Each row of numbers belongs to one of the objects below and depends on some of the facts about them. Some rows are named. Which object is each other row?

How the objects are related:
β: points at; μ: belongs to class; ξ: uses; Φ: is of sort
tropok (μ 299) (Φ 661)
siplo (β labrepi,guropum,vifla,zubur,kudi,poflak,skira) (μ 535) (ξ drate) (Φ 732)
droris (β fulu,rodadek,perek) (μ 535) (ξ mostun,sobram) (Φ 789)
zoflak (μ 787) (ξ kiflan) (Φ 661)
roto (μ 535) (Φ 661)
keplum (β steskim,legrir,guropum,stule,perek) (μ 787) (ξ tuvik) (Φ 661)
poflak (μ 331) (ξ skoguk) (Φ 789)
daklefla (μ 542) (Φ 454)
planel (μ 535) (Φ 732)
logra (β nidrol,sabidror,saru,skodel,drogi,sokin,plobrul,bopli,fetrero) (μ 787) (Φ 732)
tado (β roto,lustuk,sokin) (μ 535) (Φ 732)
skivekler (β kezibru,mapu,flatras,bosi) (μ 787) (Φ 454)
klistidek (μ 535) (Φ 661)
steskim (μ 343) (Φ 789)
klikatir (β klistidek,brudalu) (μ 535) (Φ 661)
bedrur (β mapu,skotok,datra,vezil) (μ 787) (Φ 789)
pladra (β radi,skuneskim) (μ 787) (ξ flinak) (Φ 732)
gurol (μ 331) (Φ 47)
skosak (μ 542) (Φ 732)
skaplurok (μ 787) (Φ 454)
belotek (μ 787) (ξ paplim) (Φ 47)
legrir (μ 537) (ξ klistidek) (Φ 661)
pibrak (β klistidek,bigik,zoflak,sozu,dramim) (μ 787) (Φ 732)
bikupur (μ 537) (Φ 789)
kubedem (β tuvik,driflir,flinak) (μ 537) (Φ 47)
perek (μ 535) (Φ 732)
dravum (μ 535) (Φ 732)
skotok (μ 299) (Φ 454)
tufla (β trular,kiflan) (μ 537) (Φ 47)
dopli (β plobri,tropok,bikupur,traflan) (μ 787) (Φ 454)
fliplugril (μ 542) (ξ sukli) (Φ 47)
mapu (μ 535) (ξ zasum,skoguk) (Φ 47)
tosku (μ 542) (Φ 732)
sopes (μ 787) (Φ 454)
naboflum (β buvugrus,foplu,stazus,vitan) (μ 535) (ξ pimoskel,nikla) (Φ 661)
datra (μ 535) (Φ 661)
vozozu (μ 787) (Φ 732)
pefekla (μ 537) (Φ 47)
ralas (μ 299) (Φ 789)
nasto (μ 535) (ξ belotek,kiflan) (Φ 732)
skodel (μ 331) (Φ 732)
rogeze (β grirem,datra) (μ 535) (Φ 661)
nidrol (μ 299) (Φ 47)
kezibru (μ 542) (Φ 789)
zubur (μ 535) (Φ 454)
lefliplan (β sopes,lustuk,skodel) (μ 535) (Φ 661)
dripomol (μ 535) (ξ bikupur) (Φ 732)
ploklis (μ 343) (Φ 789)
kugrutum (μ 535) (Φ 732)
tetom (β pimoskel,bresta) (μ 535) (Φ 661)
tustum (μ 535) (Φ 661)
guropum (μ 343) (Φ 732)
drate (μ 343) (ξ logra) (Φ 661)
trular (μ 343) (ξ vemon,sukli) (Φ 789)
stuklopla (β sutem) (μ 537) (Φ 454)
braferu (μ 535) (Φ 789)
skaska (β tropok,tosku) (μ 299) (Φ 732)
nugo (μ 535) (ξ perek) (Φ 454)
kiplon (μ 535) (Φ 47)
nikla (μ 343) (Φ 661)
sukli (β vemon,stule) (μ 787) (Φ 732)
brogaras (μ 542) (Φ 732)
grani (β steskim,skogrubru,plobrul) (μ 535) (Φ 47)
dramim (μ 542) (Φ 732)
klozam (β gurol,nikla,mapu,brunek,valuk,poflak) (μ 535) (Φ 661)
sifope (β brogaras) (μ 537) (Φ 732)
foplu (μ 787) (Φ 661)
driflir (μ 535) (Φ 732)
fisa (β drogi,zutro,kliplor,tanu) (μ 537) (Φ 732)
brudalu (μ 535) (Φ 789)
popo (β gebridra,flitrar,poflak,flatras,skuneskim) (μ 535) (Φ 47)
lapil (β vemon,kiplon,lamor,bikupur,sokin,tradan) (μ 537) (Φ 732)
plobri (μ 331) (Φ 47)
taflu (β grirem,ralas) (μ 537) (Φ 47)
vonemek (μ 535) (Φ 661)
bado (β flitrar,gurol) (μ 787) (Φ 661)
kotrus (β nuflus,dravum) (μ 535) (Φ 47)
nasol (β gritrere,tropok,braferu,datra) (μ 535) (Φ 47)
sutem (μ 299) (Φ 661)
tuvik (μ 343) (ξ mostun,nikla) (Φ 789)
rodadek (μ 343) (Φ 789)
stapal (β planel,kugrutum,ploklis,plobrul,tosku,bopli) (μ 787) (Φ 732)
sabidror (μ 787) (Φ 661)
sokin (μ 331) (Φ 454)
bruvar (μ 787) (ξ klistidek,belotek,skoguk) (Φ 47)
vitan (μ 787) (Φ 661)
tradan (μ 535) (Φ 789)
saru (μ 535) (Φ 732)
pagru (β nuflus,fulu,daklefla,skotok,brudalu,fetrero) (μ 535) (Φ 47)
britren (β skesom,sobram,fulu,brudalu,perek) (μ 542) (Φ 732)
gritrere (μ 787) (ξ klefu) (Φ 454)
radi (μ 787) (Φ 789)
drogi (μ 542) (Φ 454)
zatrupe (β mosti,roto,zasum,trular,stazus,bopli,finudra,skira) (μ 331) (ξ tadren,legrir) (Φ 789)
valuk (μ 331) (Φ 47)
triru (β gubrok,stotam,stazus,bopli) (μ 537) (Φ 661)
kudi (μ 787) (Φ 732)
skoguk (β klistidek,kezibru,stazus,vozozu,perek) (μ 787) (Φ 661)
skogrubru (μ 331) (Φ 732)
bresta (μ 535) (Φ 454)
traflan (μ 331) (Φ 661)
pivok (μ 535) (Φ 661)
zutro (μ 787) (ξ sopes) (Φ 47)
groken (μ 535) (ξ tuvik,mapu,zoflak) (Φ 732)
brunek (μ 537) (Φ 661)
drokluskon (β skodel,lamor,vifla) (μ 343) (Φ 47)
fulu (μ 537) (Φ 732)
finudra (μ 787) (Φ 661)
gralin (μ 537) (Φ 47)
lamor (μ 535) (Φ 661)
mavur (μ 535) (ξ klefu,klikatir) (Φ 661)
skesom (μ 535) (Φ 732)
papen (β lokluflir,gurol) (μ 537) (Φ 732)
gretrodran (β pefekla,drogi,gidres,daklefla) (μ 787) (Φ 732)
stotam (μ 535) (Φ 454)
dagun (β tropok,vifla) (μ 535) (Φ 732)
stufa (μ 535) (Φ 661)
kirun (β grosku,vonemek,sokin,tradan) (μ 535) (Φ 454)
migrom (μ 535) (Φ 661)
piflek (μ 299) (ξ mapu) (Φ 789)
kiflan (μ 535) (ξ mostun,nikla) (Φ 732)
lokluflir (μ 787) (ξ klefu,sopes) (Φ 732)
tadren (β lokluflir,sutem,migrom,brogaras,traflan) (μ 787) (ξ nikla) (Φ 661)
nuflus (μ 787) (Φ 789)
pletistom (β gubrok,planel,tropok,guropum,skotok,pivok,traflan) (μ 787) (Φ 454)
solim (β mavur,nasto,rodadek,brudalu) (μ 343) (Φ 789)
grirem (μ 535) (Φ 454)
stule (μ 787) (ξ pimoskel,buvugrus,lotrugrer,bopli) (Φ 732)
puzir (β tuvik,kezibru,kiflan,drogi,vezil) (μ 535) (Φ 732)
rapoflom (β forem,kiplon,guropum,drogi,skosak,skotok) (μ 787) (Φ 454)
bosi (μ 787) (Φ 47)
zuger (β lotrugrer) (μ 331) (Φ 454)
skuneskim (μ 535) (Φ 661)
kliplor (μ 542) (Φ 47)
dafo (β kugrutum,foplu,lokluflir,skogrubru,datra,vozozu,fliplugril,poflak,vitan) (μ 537) (Φ 661)
labrepi (μ 537) (Φ 732)
flinak (μ 343) (Φ 732)
dopa (β groken,dripomol,kliplor,vozozu) (μ 535) (Φ 789)
sobram (μ 537) (Φ 661)
bradral (β belotek,mapu,dravum) (μ 787) (Φ 732)
bigros (β nidrol,lotrugrer,skaplurok,fetrero,skira) (μ 542) (Φ 661)
mosti (μ 331) (Φ 47)
meskun (β saru,brogaras,nugo,vezil,fetrero,dravum) (μ 343) (Φ 789)
pimoskel (μ 331) (Φ 47)
lustuk (μ 537) (Φ 661)
fufipom (β roto,flitrar,kudi) (μ 343) (Φ 789)
sketru (β kiflan,radi,daklefla) (μ 787) (ξ legrir) (Φ 47)
klefu (β kiplon,stotam,migrom,legrir) (μ 331) (Φ 732)
bigik (μ 535) (Φ 661)
tanu (μ 535) (Φ 732)
bikudam (β legrir,zoflak,sozu,vifla) (μ 343) (ξ guropum) (Φ 661)
stazus (μ 537) (Φ 47)
gidres (μ 542) (Φ 732)
vezil (μ 331) (Φ 789)
lotrugrer (μ 787) (ξ nugo) (Φ 454)
forem (μ 535) (Φ 732)
niram (β stufa,tosku) (μ 787) (Φ 661)
grosku (μ 535) (ξ trular) (Φ 454)
vemon (μ 535) (ξ kiflan) (Φ 454)
buvugrus (μ 331) (Φ 454)
zasum (μ 331) (Φ 661)
vifla (μ 787) (Φ 789)
grogror (β tustum,guropum) (μ 537) (Φ 732)
sozu (μ 343) (ξ flinak) (Φ 732)
flatras (μ 787) (Φ 732)
gubrok (μ 331) (Φ 789)
skira (μ 542) (Φ 454)
fetrero (μ 299) (Φ 789)
gebridra (μ 537) (ξ tuvik,zatrupe,flinak) (Φ 732)
flitrar (μ 343) (Φ 789)
mostun (β tustum,gralin,brudalu) (μ 787) (ξ nikla) (Φ 661)
paplim (μ 331) (ξ nikla) (Φ 732)
plobrul (μ 787) (Φ 454)
lepi (β pefekla,stotam,nuflus,bopli,skira) (μ 787) (Φ 661)
bopli (μ 535) (Φ 789)

Named rows:
legrir: [ 15   1 -10  20   8   2 -12  27  -9   1  -5   7   7 -14 -19 -28 -21  -9
  -8  -9   6  -8   5 -16 -34  60]
zoflak: [ 12   9   7   3   1   6 -26 -31  20  33   5  29   6  13  11   8  -7 -14
 -35   4  -3 -19  10 -24 -14 -18]
steskim: [  6  10  -7   1  14  -2  16  25 -21 -17 -10   3 -18  -1 -17  11   3  24
  17 -13   3   2 -15  12  22  15]
tuvik: [  6  14  -5  10  12  -8  14  31 -18 -12 -13  -5 -19   2 -15  13   5  19
   5 -18   5  -6 -17  14  27  25]
skivekler: [-16   0   6  -6 -23 -15 -13 -36  38   9  17 -13  22  -2  32  11   4 -15
 -26  32 -13  -6  13  -4 -11 -48]
rapoflom: [-15 -12  11  -7 -15  -9 -11 -32  44   9  20  -2  19  -5  28  14   1 -16
 -15  39 -13 -13  11   0 -16 -48]
stotam: [  8  13  -8  -2   5  -4   3   3  -4  -2  -7   1 -16   4   3  16  -2  11
  -7   4  -9  -3  -9 -11   8  -9]
braferu: [ 13  16  -1  -6   8   2   3   5  -9  -4   2   8  -3   1  -5  20  -2  16
  -3  -1  -4  -9  -8   0  13 -11]
bigros: [-13 -18   3   5 -10 -15  -8   7   4  -3  -4 -13  15 -11   9 -34   4  -9
  -7   9  11  15  18   3 -26  22]
tustum: [  7  -3   3  -1  14   0  -7  -8  -7  11 -10  27 -19   7   0   1   0   9
  -2  -3   7   5   3 -12  -6   4]
lapil: [ -7 -11   0   5 -13  -2   3  27  -2 -21  17 -34  30 -30   0 -20  -9 -14
  16  12  -4  -2  12  15 -24  34]
bedrur: [-12   0  12 -12 -18  -9 -12 -31  33   8  26  -7  33  -6  27  15   7 -12
 -22  29  -9 -12  15  10  -4 -50]
kubedem: [ -7 -24  -2   8 -11  -8  -4  19  -2 -14   5 -17  22 -26   6 -39 -12 -16
   4   6   7   9  15   1 -32  41]
sopes: [ 10  32  -3 -21   4   9  -5 -50  19   6  19   9  17  -2   5  13   5   3
  -7  21 -23   8  -5 -51 -16 -62]
kezibru: [ 11  23 -17   5  -8  -1   0   9  -7 -11   9  -7  12 -14 -21   0 -19   9
   0  -1  -1  -8  -5  -8  -6  19]
dripomol: [ 77  -6  -1 -48 -56  -2  51  11 -40  17  26   2 -35  11 -42  -6  30 -18
 -10  11   4 -26 -19   8 -29 -37]
gritrere: [ 13  22  -4  -9  17  11   5 -45  28  13  26   3  16  -5  -2  17  21  -3
 -22   6 -25  -5  -8 -50 -24 -58]
skira: [  8  18 -19   6  -6  -1  -2  15  -4 -11  -2 -11   4  -9 -14  -5 -20   2
  -5   5  -8  -4  -7 -18 -13  19]

Which object is each row?
No name comes twice in this set of rows, the named rows included.
[ -8  -7  18 -14 -16   4 -12 -30  27  12  27 -12  31  -2  31  14   6 -22
  -8  25 -17 -15  19   9  -6 -47] -> stapal
[ 14  13   1  -9  16  14  -2 -54  16  23  27  13  15  -3   5   1  27  -8
 -23  -9 -11   5   2 -55 -20 -43] -> zutro
[-20 -25  19  13  -9 -13 -22 -55  46  27  24  33   4  -7  18   6   2 -22
  -9  29  11 -12  21   2 -28 -21] -> mostun
[-10  -5  20  -5 -21  -2 -17 -36  29  14  28  -7  26  -4  26  17  -2 -25
  -7  26  -9 -18  17  11  -3 -33] -> sukli
[-11 -28  19  -7   8 -10  -4   8   5   2 -12   3   1   3  27 -14  19  -2
  -8  10   5   9  15  12  -9 -10] -> rogeze
[  4   8  -8   4  13  -4  17  15 -16 -17  -7  10 -24  -4 -20  14   2  26
  22 -12   8   2 -16  11  21  17] -> rodadek
[-11  -8  14 -12 -17 -11 -22 -34  25  22   6  -5  25   7  38 -10  11 -19
 -37  18  -3   5  26  -5 -15 -38] -> bado
[-38 -46 -43 -38 -42  18 -23 -41  15   3  31 -24  19  -3  31  38  -7  13
 -41  12  -8  17  60  21  -4 -59] -> logra
[ 16  16   2 -13   2  14 -14 -21  20  13  19  21  22   3   6  29 -13  -5
 -20  17 -18 -27   1 -12  -4 -46] -> vifla
[ 13   6   3  10  -2   5 -17 -34  20  35  15  17   6   7  11  12  -1 -23
 -40  -9  -6 -27   5 -26  -6 -12] -> bruvar
[-20 -22  11  20   2 -21  11 -17  29  -2  25   5  -9 -22  -1  21  17  -2
  12  10  13 -18  -1  26  -1   3] -> droris

Now the same objects, written a new way:
Known rows:
fulu: [  0   1 -23 -24   3  14   1   4   1   5   8 -11   2 -14  -1 -11  21  -9
 -19   3 -12  -2   3  -7  -6 -10  20 -13 -12  21  -5 -10   9 -11 -10  25
   4  -7  -8]
dafo: [ 15  17  -5 -21 -15   2  -4  14   4  11  11  -4   4  10  -1 -11   9 -12
 -23  -7 -34   9  14  -3  -4 -20   0  -4   0  12   4 -22   7 -16   1  27
   4  -2  -3]
roto: [ 39   2 -17 -24  -1  10   9   6   2  -1  11  -9   0   3   1 -12  23  -2
 -20 -14  -5   6  10  -7   1  -4  24 -18   9   7   6 -12   7  -9   1  28
   6   2  -4]
kezibru: [ 38  13 -20 -35   0  28  19   5   8  14  11  -7   2   3   0 -13  27 -11
 -21  33  -7  18   0 -10   1 -12  29 -26  -8  19  12 -11   8 -16  -1  25
  -3 -16  -5]
steskim: [  7  -2 -24 -10  -3 -16  -2   0  10   8  10 -11  -1  -6   0 -11  27   2
 -16 -34  -8   1   3  -9  -6   3  17 -16  22   3  -5   1   7  -5   0  31
  10   5  -3]
legrir: [ 16  -3  -9 -22 -14  18   1  -5   7  -4  11 -10   2  -3   1 -11  30  -1
 -19 -12 -24  17   1  -8 -11 -12  10  -6  10  10   1  -1   7 -12 -13  24
   1 -16  -9]
kugrutum: [ 26   1 -20 -27  -5  12   9   6   3  -1   8  -8  -1   0   1 -14  22  -1
 -23  -7  -1  -3   9  -7   2  -2  22 -16   6  10   0  -9   8  -7  -2  29
   6  -1  -3]
trular: [ 26   4 -12   0  -8 -18  -8   5  17   1  10 -13   1   4   1  -3  43  -2
 -18 -53   0   3  -3 -12  -4   2  12 -16  22  -7  -8   9   6  -7  -1  31
   9  -5  -5]
zutro: [ 10 -11 -18   4 -14   6 -10   6  11  16   8 -15  -5  -3   1  -9  35   3
 -14 -55 -11  -4   1 -14  -6   4  15 -11  29 -10 -20  14   8  -5  -5  32
  16  -1  -9]
gritrere: [  9 -10 -13   0 -15   4 -14   3   8  -2   7 -11  -4  -5   0 -11  29  -1
 -20 -66 -10  -5   6 -11  -6   1   8   0  35 -11 -14   7   9  -3  -9  29
  13  -1  -9]
dravum: [ 34   4 -19 -26  -1  11  10   9   0   2   8  -8  -1   1   1 -16  24  -3
 -22  -8  -2  -6   9  -8   1  -2  26 -17   4  11  -1 -10   8  -9  -3  28
   7   0  -3]
lokluflir: [ 14  -7  -9  -2 -18   5 -12   3   4   0   6 -10  -4   0   1 -11  39  -1
 -17 -61 -14 -12   8 -10  -8  -1   8  -3  27  -8 -15   5   9  -6  -8  30
  10   2  -9]
mostun: [ -6  -9  -7   7 -22 -29 -31   9  -2  18  13 -16  11  -7  -3  -7   8  -8
 -20 -53 -34 -23  14  10 -13   2   8  25   9  -1 -25   7   4   3   2  25
  24  -5 -11]
skosak: [ 29  10 -18 -39  -2  38  17   3   4   4   7  -5   1   1   0 -13  23  -9
 -28  29  -3  10   7  -8   3 -15  22 -22 -16  22  10 -18   9 -17  -5  24
  -2 -15  -6]
sukli: [ -4   5 -10  -5 -22 -20 -17  23   0   6   7  -7   0   3  -1 -14  11  -8
 -17 -49 -28 -17  15  -2  -4  -4  -4   7  13   0 -17  -6   8  -2  -3  33
  14  10  -5]
sabidror: [  8 -11 -23  -3  -2   4 -11   1   0   3  10 -12  -1  -8  -2 -14  27  -1
 -13 -59 -15  -4  11 -10  -8  -3  11  -7  25  -3  -5  -1   9  -4  -3  29
   9  14  -9]
lustuk: [ 20   5 -17 -21  -1  24   3   0   4   4  10  -7   1  -2  -2 -10  26  -6
 -20 -10 -14  12   9 -10  -4 -15  14 -19   3  11   8 -15   8 -17  -2  24
  -1  -1  -7]
dripomol: [ 33   0 -11 -22 -11   7   7   6   5  -6   9 -10   0   3   2 -11  30  -2
 -25 -14  -1  -2   5  -6   0   1  19  -9   8   7  -6   1   7  -7  -7  28
   8 -11  -6]

Rows to name:
No name comes twice in this set of rows, the named rows included.
[-12   6 -11 -29  -6  -8  -1 -22  26 -16  10  -3   4  -3   2   3  11  11
 -33 -12   2  32  10  -4  -4  -5  -8 -18  21  14  15 -25   4 -15   5  28
   3  -6   6] -> tropok
[  4 -11 -14  -2 -15   1 -13   3   4  -1   8 -12  -2  -6   0 -11  35  -1
 -16 -59 -13 -14   7  -8  -8   2   8   0  22  -5 -16   8   9  -1 -10  29
  12   0 -10] -> stule
[ 17  14  -8  -9 -18 -34  -7  17   7  16  11  -8   0  11   1 -14  15  -4
 -17 -36 -30  -5  10  -4  -5  -4   7  -6  20   2  -7  -8   5  -6   4  33
  11   7   2] -> fufipom
[ -5  -4 -21 -15  -5  -6  -7   1   6  -2   8  -9  -1  -9   0 -10  19   3
 -21 -33  -7  -6   9  -6  -5   1   8  -9  15   8  -8  -6   8  -4  -4  30
   9   4  -3] -> guropum
[ 22   4 -20  -9  -3 -12  -1   1   8  13  11 -10  -2   1   1 -12  32   2
 -16 -40  -8  -1   5 -12  -6  -1  20 -22  26   1  -1  -3   6  -9   3  30
   7   8  -1] -> flitrar
[-15  21   2 -31 -21 -28  -5  -1  19  -5   9   0   5   8   3  -2   1   5
 -36  -3 -16  14  15   2  -2  -9 -16  -7   7  18   2 -28   3 -14   5  31
   8  -7  11] -> skaska
[ 30   1 -17 -17  -9  -3   1   7   9  -6  11 -11   4   3   1  -8  32  -3
 -28 -23   8  -3   1  -9   1   1  14 -11   1   6  -6   9   6  -4  -7  30
   6 -12  -7] -> nasto
[  9  -5  -7 -10 -12  -4  -8   0   8  -6   7 -11  -1  -3   2  -7  34   2
 -20 -41 -10  -6   5  -6  -7   3  11  -4  20   1 -13   2   7  -6  -8  29
  11  -5  -5] -> sozu
[ 22  -6 -24 -24   2   1  11   6  -2  -6  12 -13   3  -8   1 -13  14  -2
 -16  -2 -11   3   4  -4  -2  -1  27  -8   3  14  -3  -4   7  -3  -8  27
   9  -4  -7] -> klistidek
[  0   4   1  -7 -26 -27 -17  12  10  -4  12  -8   6   7   1  -6  11  -1
 -21 -46 -31   4  11   2  -7  -4  -8  11  20   0 -12  -4   4  -3  -2  31
  14  -3  -3] -> bikudam
[ 13 -12 -21   3 -16  -1 -11   4  12  19  10 -16  -4  -2   1 -13  36   4
 -16 -57  -9  -7   0 -16  -8   3  12 -11  31  -9 -18  22   6  -4  -5  32
  14  -2  -8] -> belotek

Now the same objects, written a new way:
Some rows with their names:
gubrok: [ 12  -1   6  11  -2   3  -9   2  -1 -14   4   5  -8  -8]
finudra: [ 18  -3   8  22  -6   2  -4   6   2 -19   2   7  -4  -5]
nasol: [-23 -12 -30 -12  20  25  -2 -22   5  48   2 -20 -21 -24]
sopes: [ 25  -1  11   2  -8  -5   6   3  -4 -18 -12 -13 -19  14]
zasum: [ 14   0   4  17  -3   9  -5   7  -3 -16   6  14  -2  -4]
fisa: [ 13   9  13  21 -18 -13  33  -7  12   4 -16 -13  -6  -1]
grosku: [-22   6 -12 -25  23  -8 -24  14  17   2  -7 -19  17  14]
fulu: [ 20  12  23  26 -15 -10  19  10  13 -23 -20  -7   3  22]
logra: [  1  19  12  20  -8  47  49 -14  -7  25  15  45 -17  13]
tanu: [-17   2 -15 -19  20  19  -7  12   5  10  -9 -11   7  34]
rodadek: [ -8  -6   4  -5   1   0 -18   7 -12 -12   6  17  12   4]
nidrol: [ 28  -3  18 -20 -12 -32 -16   1 -32 -36  39  34  -1 -27]
skogrubru: [ 18   6   7  -7  -1  -7   6   8   0 -14   4   1  -5   8]
sokin: [ 14   7   8  -6  -1  -5   2   3   1 -13   4  -1  -8   4]
planel: [-12   1 -18 -22  22  19  -6   9   7  14  -6 -11   1  26]
tufla: [  4   2  18  40 -20  -2  17 -12  10   1 -19  -6  -7 -13]
kliplor: [ 26  -1  19  -5 -11 -20 -11   2 -18 -33  24  22  -4 -19]
trular: [ -3  -2   1 -11   6 -10 -22   6  -5 -13  15  11  11 -10]

Rows to name:
No name comes twice in this set of rows, the named rows included.
[  4   9   3   8   9  52   2   5 -15  -4  32  59  -4   9] -> drate
[ 12  -5  -4  16  -7   0  12 -17   3  14   7  -3 -16 -32] -> niram
[-24   6 -13 -17  19   7  -8  13   9  12  -8  -9  17  29] -> kiflan
[ 15   1   7  17  -5  -6  -7   5   8 -18   4   1   1 -10] -> zoflak
[ 30   6  18 -37 -11 -41  -2   0 -30 -33  40  30  -1 -17] -> skotok
[ 44   6   8 -24  -6 -29   5  -1 -15 -21  35   9 -18 -22] -> tosku
[-31  14 -19 -14  22  47  23 -10   6  52  12  17  -3   9] -> siplo
[ 26   1  17 -31  -8 -56 -28   5 -21 -40  46  23  13 -41] -> piflek
[-24  -6  -5  -6  -5  -6  -1 -12 -13  16   7  11  12 -14] -> meskun
[  8   8   0 -26   7  -6  -5  11  -8 -11  17  10   5  11] -> flinak

